In the rows, zero is written as 128.
Known rows:
z_787: [130  95 117 124  98 136 191 148 113 146 142  90 171 138 125 113 143 143
 168 135 156 134 136 120 144 180 156 127 139]
z_45: [135 116  92 105 110 140 113 166 160 159 105 100 151 180 132 144 119 162
 136 174 144 147  86 113 128 181 189 178 155]
z_655: [132 107 108 107 102 136 119 148 148 151 109  86 156 172 135 146 130 159
 136 185 141 143  78  91 117 157 174 163 153]
z_287: [123 107 128 116 124 126 141 116 112 127 138 104 139 137 115 124 145 128
 147 113 126 151 148 143 144 137 134 145 133]
z_260: [123 111 122 130 122 125 155 124 131 114 141 110 133 104 117 106 146 128
 126 124 123 144 135 137 134 152 112 133 137]
z_989: [130 115 119 147  93 102 240  84 126 117 132 142 107 127 109 106 134 157
 165 115 134 139 143 121 149 146 150 149 135]
z_212: [125 171 106 128 147 105 118 131 176 164 122  94 116 136 133  91 148 158
 100  92 120 147  91 114 136 143 144 180 135]
z_689: [127 127 126 145 139 118 173 120 106 127 142 114 134 116 116  95 134 126
 129 109 113 139 149 120 146 116 126 129 118]
z_192: [126 117 131 132 140 129 153 113 115 116 138 110 125 100 115 110 132 119
 121 119 110 148 146 137 135 114 125 138 130]
z_167: [115 123 131 138 139 105 146 120 117 105 139 114 125 116 111  90 133 126
 115 127 121 153 146 132 136 152  82 135 117]
z_92: [128 157 153 139 135 146 119 129 140 150 119 159 131 127 141 161 114 111
 146  95 134  96 136 137 154  96 137  96 109]
z_448: [125 143 162 121 139 142  64 119 144 144 115 156 117 141 136 183 121 104
 161  96 131 111 134 156 143  90 118 111 114]
z_234: [126 145 153 132 139 142  52 133 144 136 116 156 117 122 137 180 116 105
 140 119 127 103 136 154 129  91 119 101 117]
z_85: [130 166 145 142 142 148 139 143 142 154 122 165 130 127 139 151 101 107
 152  88 133  96 141 135 161 106 143  95 105]
z_531: [134 154 151 146 127 123  81 125 135 143 109 188 102 157 128 175 113 120
 177 120 123  99 140 127 138  93 129 105 105]
z_331: [125 145 145 139 140 154  89 145 137 128 114 162 128 109 141 151 108  99
 112 132 123  95 138 143 121  94 119  87 119]
z_605: [146 158 109 115 134 128 231 124 130 123 137 148  94 227 130 100 123 156
 134  84 176 135 111 176 139 189  99 163 107]
z_534: [131 156 106 102 152 134  73 146 157 146 104 126 124 189 136 140 107 138
  98 129 126 136  77 113 127 134 164 159 123]
z_276: [143 137 150  99 136 120 104 106 110 123 146 112 119 200 141 157 143 134
 137 113 144 142  83 113 125 122  88 136 110]
z_196: [122 122 132 116 128 130 136 117 117 127 130 130 127 143 121 128 135 127
 138  99 129 128 140 140 146 116 146 129 118]

Facts:
z_743 dosos [z_442 z_574 z_316]
z_770 dosos [z_24 z_950 z_849 z_841]
z_77 dosos [z_823 z_316]
z_919 dosos [z_266 z_696 z_715]
z_757 dosos [z_807]
z_567 dosos [z_59 z_989]
z_895 dosos [z_750 z_999]
z_86 dosos [z_413 z_694]
z_190 dosos [z_338 z_715 z_194 z_531]
z_551 dosos [z_59]
z_42 dosos [z_92 z_835 z_64 z_442 z_107]
z_713 dosos [z_276]
z_450 dosos [z_212 z_89]
z_102 dosos [z_316 z_715 z_51]
z_436 dosos [z_555 z_619 z_24 z_60 z_957]
z_741 dosos [z_750 z_622 z_394]
z_718 dosos [z_316 z_647]
z_771 dosos [z_531]
z_935 dosos [z_555 z_589]
z_169 dosos [z_787 z_15 z_85 z_64]
z_688 dosos [z_264 z_350 z_486]
z_32 dosos [z_759]
z_230 dosos [z_85 z_525 z_442]
z_304 dosos [z_975 z_689]
z_331 dosos [z_835 z_306]
z_137 dosos [z_107]
z_986 dosos [z_989 z_648]
z_547 dosos [z_536 z_855 z_531]
z_707 dosos [z_670 z_619 z_89]
z_83 dosos [z_957 z_261]
z_870 dosos [z_477 z_723 z_200 z_24]
z_654 dosos [z_975 z_350 z_242 z_316 z_634]
z_385 dosos [z_787 z_525 z_54 z_55]
z_925 dosos [z_212]
z_540 dosos [z_576 z_989 z_261]
z_383 dosos [z_622]
z_62 dosos [z_306 z_696 z_723]
z_824 dosos [z_54]
z_353 dosos [z_555 z_837 z_648]
z_229 dosos [z_950 z_486 z_134 z_500]
z_719 dosos [z_413 z_989 z_194 z_764 z_694]
z_673 dosos [z_555]
z_941 dosos [z_448 z_276 z_287]
z_183 dosos [z_152 z_524]
z_521 dosos [z_92]
z_866 dosos [z_448]
z_404 dosos [z_989]
z_489 dosos [z_723]
z_35 dosos [z_766 z_196]
z_495 dosos [z_85 z_823 z_486]
z_59 dubraki [z_190 z_137]
z_381 dubraki [z_779 z_497 z_715]
z_42 dubraki [z_63 z_192 z_45 z_986 z_181]
z_759 dubraki [z_551 z_145 z_196]
z_713 dubraki [z_952 z_999 z_837 z_234]
z_436 dubraki [z_77 z_15 z_229 z_681 z_855]
z_696 dubraki [z_829 z_919 z_89]
z_989 dubraki [z_551 z_181 z_500 z_718]
z_212 dubraki [z_497 z_919 z_574 z_500 z_694]
z_304 dubraki [z_551 z_92 z_589 z_654]
z_149 dubraki [z_895 z_536 z_574 z_766 z_534 z_134 z_531 z_647]
z_525 dubraki [z_779 z_574 z_229 z_837]
z_764 dubraki [z_807 z_134 z_51]
z_260 dubraki [z_266 z_576 z_413 z_442 z_183]
z_167 dubraki [z_754 z_51]
z_670 dubraki [z_450 z_266 z_661 z_332 z_654]
z_258 dubraki [z_68 z_192 z_999 z_986 z_489 z_812 z_718]
z_524 dubraki [z_652 z_89]
z_24 dubraki [z_353 z_186 z_986 z_741]
z_540 dubraki [z_824 z_242 z_134 z_655 z_718]
z_338 dubraki [z_413 z_652 z_329 z_741 z_718]
z_658 dubraki [z_601 z_134 z_673]
z_316 dubraki [z_975 z_835 z_567 z_339 z_707]
z_724 dubraki [z_661 z_634]
z_616 dubraki [z_152 z_718]
z_605 dubraki [z_551 z_694]
z_495 dubraki [z_601 z_536 z_750 z_85 z_404 z_331 z_45 z_534 z_634 z_102]
z_477 dubraki [z_925 z_383]
z_536 tizeluk [z_24]
z_276 tizeluk [z_258]
z_619 tizeluk [z_551 z_338]
z_895 tizeluk [z_338 z_655]
z_45 tizeluk [z_266 z_477 z_486]
z_68 tizeluk [z_329]
z_381 tizeluk [z_799]
z_486 tizeluk [z_338]
z_713 tizeluk [z_32]
z_655 tizeluk [z_619]
z_688 tizeluk [z_339 z_338]
z_212 tizeluk [z_477 z_486]
z_32 tizeluk [z_338]
z_304 tizeluk [z_713]
z_601 tizeluk [z_754]
z_670 tizeluk [z_258 z_35]
z_799 tizeluk [z_339]
z_258 tizeluk [z_919]
z_329 tizeluk [z_705 z_338]
z_534 tizeluk [z_754 z_338]
z_648 tizeluk [z_338 z_258]
z_107 tizeluk [z_329]
z_925 tizeluk [z_381 z_719]
z_54 tizeluk [z_589 z_799]
z_957 tizeluk [z_339]
z_719 tizeluk [z_919 z_258]
z_673 tizeluk [z_258]
z_85 tizeluk [z_190]
z_605 tizeluk [z_589 z_799]
z_266 tizeluk [z_551]
z_497 tizeluk [z_329]
z_589 tizeluk [z_381]
z_477 tizeluk [z_754 z_338]
[z_743 z_849 z_500 z_145 z_919 z_647 z_705 z_759 z_450 z_448 z_935 z_149 z_331 z_975 z_764 z_855 z_661 z_670 z_332 z_137 z_634 z_799 z_83 z_841 z_723 z_531 z_654 z_385 z_194 z_540 z_92 z_134 z_89 z_338 z_658 z_673 z_234 z_85 z_941 z_183 z_521 z_266 z_477] vipo 786
[z_999 z_186 z_350 z_264 z_551 z_42 z_102 z_989 z_688 z_32 z_181 z_260 z_547 z_694 z_555 z_24 z_54 z_957 z_715 z_287 z_51 z_824 z_724 z_719 z_835 z_950] vipo 421
[z_536 z_200 z_770 z_77 z_619 z_567 z_812 z_68 z_381 z_86 z_190 z_713 z_741 z_60 z_696 z_771 z_766 z_306 z_829 z_212 z_652 z_167 z_707 z_524 z_870 z_329 z_413 z_63 z_383 z_807 z_353 z_689 z_404 z_681 z_192 z_489 z_837 z_589 z_495] vipo 556
[z_59 z_276 z_757 z_15 z_261 z_436 z_169 z_230 z_601 z_622 z_750 z_574 z_534 z_107 z_925 z_196 z_442 z_316 z_229 z_339 z_616 z_605 z_152] vipo 870
[z_787 z_895 z_45 z_486 z_55 z_655 z_576 z_718 z_823 z_304 z_525 z_64 z_986 z_754 z_258 z_242 z_648 z_779 z_394 z_62 z_866 z_952 z_35 z_497] vipo 167

Rows:
No name comes twice in this set of rows, the named rows included.
[128 162 118 114 148 111  93 117 146 154 117  98 112 124 140 109 119 145
  96 105 127 145  90  86 122 111 177 164 150] -> z_619
[124 104 120 127 128 139 164 135 114 117 136 103 153 114 121 106 129 120
 112 140 127 140 136 137 133 142 123 134 134] -> z_824
[130 128 106 110 137 136 101 138 147 140 110  92 140 161 132 134 128 149
  89 158 115 143  77 104 112 121 147 165 140] -> z_32
[125 122 137 112 129 137 140 116 124 122 132 133 125 131 121 144 128 119
 138 109 124 135 134 144 148 130 144 120 121] -> z_152
[119 154 159 148 127 104  68 128 141 112 103 201  87 155 123 160 101 118
 168 142 138 114 145 128 131 139  86 104 100] -> z_764
[124 137 122 135 131 121 142 140 119 131 139 132 137 133 123 109 139 122
 132 110 118 116 141 127 149 139 137 113 108] -> z_574
[127 156 146 123 142 151  28 134 170 155  95 141 126 143 151 191 112 119
 112 130 118 104  84 112 118  73 141 120 119] -> z_705
[129  86 115 123  85 111 145 131 110 131 131 124 133 142 119 129 145 156
 184 160 150 138 141 124 114 169 168 144 153] -> z_576
[138 156 160 110 144 128  41 114 128 117 123 154  91 147 163 177 110 122
 104 136 156 108  87 109  86 107  71 104 129] -> z_673
[128 186 141 124 144 131  46 141 195 166  92 150 111 116 161 170 103 128
 100 123 130 101  73  90 122 113 152 124 133] -> z_477
[123 137 117 126 147 126 100 126 160 123 126  96 131 122 127 115 142 128
  91 136  95 151  93 126 124 135  91 164 133] -> z_713

Now the same elements, written a new way:
Known rows:
z_92: [126 106 166 142 108  84 146 122 109 109 139  88 124 182  82 140 146  97
  73  95 157 161 103  99 147 114 108 102 123 122 109 126 113 174 139 110
 138]
z_339: [108 109 132 141  95  96 137 124 107  81 129  96 194 184  57 126 146  71
 128  93 192 123 109 120 151 122 136 109  91 113 129 128 174 155 146 162
 171]
z_534: [110  97 112 133  85 113 108 156 122  60 140  84 166 192  40 153 134  94
 107  84 178 140  89  78 153 100  96 155  96 129 102 146 175 142 149 117
 147]
z_696: [ 93 100 168 167 101 124 140 100 120  74 146  67 114 134  88 160 176  93
  81 147 166 108 111 137 151 135 118 143 143 137  98 135  85 203 106 147
  93]
z_750: [113  85 161 159  97  84 135 151 101  93 131  81 133 181  74 103 144  92
 102 105 150 139  91  88 163 106 105 117 125 118 103 120 139 171 136 117
 144]
z_260: [107  84 166 149 110 107 129 132 107  92 133  75 118 167  85 118 159  83
  85 116 159 156 109 107 156 121 113 112 115 126 122 121 113 174 130 117
 140]
z_306: [ 95 101 162 170  99 117 151 101 119  68 149  73 113 135  91 153 170 101
  88 146 174 102 111 132 152 140 107 127 152 129  93 139 100 203 112 147
  87]
z_107: [107  94 108 133  93 116 119 141 125  75 144  83 151 183  54 142 147  91
 102  96 181 160  96  84 155 112 107 141  91 120 113 140 173 144 142 122
 143]
z_181: [115  94 160 154 102  93 135 130 108  99 131  79 132 173  78 121 148 101
  95 105 157 138  95 107 155 118 105 116 126 133 102 112 110 177 124 110
 144]
z_495: [ 87 101 191 158  85 113 139 125 113  51 146  65 101 145 105 146 184  93
  68 143 151  85 122 127 152 131  99 151 132 136  98 138 108 202 103 155
  96]
z_694: [116  93 155 153 103  88 139 122 111 101 129  76 132 175  75 120 150 104
  98 108 162 140  94 105 155 119 107 117 124 131 103 112 115 180 120 117
 142]
z_648: [139  57  96 133 105 142 109 150 127  39 122  73 145 176  68 154 153 116
 117  95 187 116 102 116 155 123 121 141 109 157 116 152 169 165 110 119
 136]
z_989: [109  76 169 142 105  89 118 114 112  97 117  61 130 183  61 105 156 100
  79 121 174 151 102 108 154 112 102 122 109 131 119 131  93 198 121 127
 150]
z_634: [128 105 178 142 106  76 145 133 105 100 139  86 128 191  79 137 143  94
  80  88 157 151  99  94 149 111  96 105 130 124 103 130 125 177 148 114
 135]
z_673: [190  71 149 137 112 110 149 178 106  79 136 101 114 227  97 155 149 120
  55  50 135 112 112 116 150 103 133 120 123 148 104 174 161 186  93 120
 146]
z_524: [ 93  97 170 166 100 127 136  96 117  71 146  69 113 137  90 155 175  94
  80 143 168 109 113 140 150 136 112 139 147 134  98 132  81 206 107 144
  97]
z_957: [117 110 146 141 104 103 138 127 110  74 124  91 192 181  62 151 152  71
 125  93 189 111 118 140 147 127 141 110  93 129 134 136 160 162 138 166
 169]
z_266: [117 112 134 126  98 109 127 128 125  84 151  91 137 188  59 171 133  98
  72  83 177 170 102  87 141 113  89 122 106 124 106 142 132 154 155 100
 136]
z_212: [ 87 108 130 144  93 150 115 110 138  42 153  68 144 146  59 206 170  94
  84 125 182 109 110 130 143 126 112 180 115 147 100 159 114 177 118 150
  96]
z_486: [ 98  88 102 132  91 135 109 146 138  46 135  68 147 161  55 156 152 104
 130 110 196 137 102 100 152 136  92 151  93 142 115 132 165 145 132 114
 135]

Rows:
No name comes twice in this set of rows, the named rows included.
[130 105 161 134 112  80 160 121 109 112 147  86 123 188  82 130 155  98
  81  96 166 160 101  98 150 126 104 100 127 118 107 129 134 177 138 121
 130] -> z_975
[125 106 168 138  99  75 162 136 115 110 141  84 112 193  88 125 155 105
  65  96 159 149 113  99 150 123 101 105 102 119 113 137 132 178 120 127
 143] -> z_83
[104 102 169 172  78 134 145 122 116  72 154  84 110 157  85 141 161 111
  72 128 168  85 127 150 146 150  92 142 139 130  88 136  80 212  81 141
 120] -> z_353
[123 126 162 128 110  86 149 115 109  88 129  98 192 195  60 168 152  66
 106  82 189 127 117 133 139 120 140  99  91 126 137 141 156 164 155 168
 166] -> z_799
[144  54 124 153 103 113 134 151 116  58 113  72 100 170 116 116 166 130
  97 107 152 104 107 110 164 122 127 117 118 152 117 129 160 182  80 114
 132] -> z_35
[124  85 161 154 108 116 153 161 108 108 151  86 120 185  66 109 153  92
 104 100 166 146 110 122 154 148 100 122 126 122 108 131 124 182 115 123
 149] -> z_555
[168  50 110 143 118 110 130 140 104  72 123  89 125 192 105 128 158 109
  81  82 147 131  92  98 164  89 158 110 129 138 115 152 175 173 104 121
 135] -> z_276
[128 108 164 137 112  70 161 123 114 120 141  81 130 191  75 138 155  99
  83  96 159 158  93 101 151 119 110 114 124 127 105 128 125 178 130 123
 131] -> z_855
[ 94 111 165 175  76 116 142 102 119  66 142  79 111 141 100 153 161 115
  69 138 162  85 119 135 148 133 100 132 137 131  91 126  85 203  91 138
 108] -> z_741
[182  78 129 129 111  93 143 131 113  83 125  93 111 210 117 159 157 131
  44  63 134 124  99  98 152  86 145 115 121 151 106 150 151 180  91 110
 132] -> z_919
[115  93 149 152 105  88 152 129 112  97 136  78 122 169  83 118 153 101
 104 113 169 143 100 103 157 129 106 105 126 121 108 123 137 176 128 122
 130] -> z_835
[119  94 156 147 101  88 142 124 112 102 133  75 132 176  80 119 160 101
 100 109 161 138  92 104 158 125 110 126 126 133 101 109 126 179 121 122
 137] -> z_715

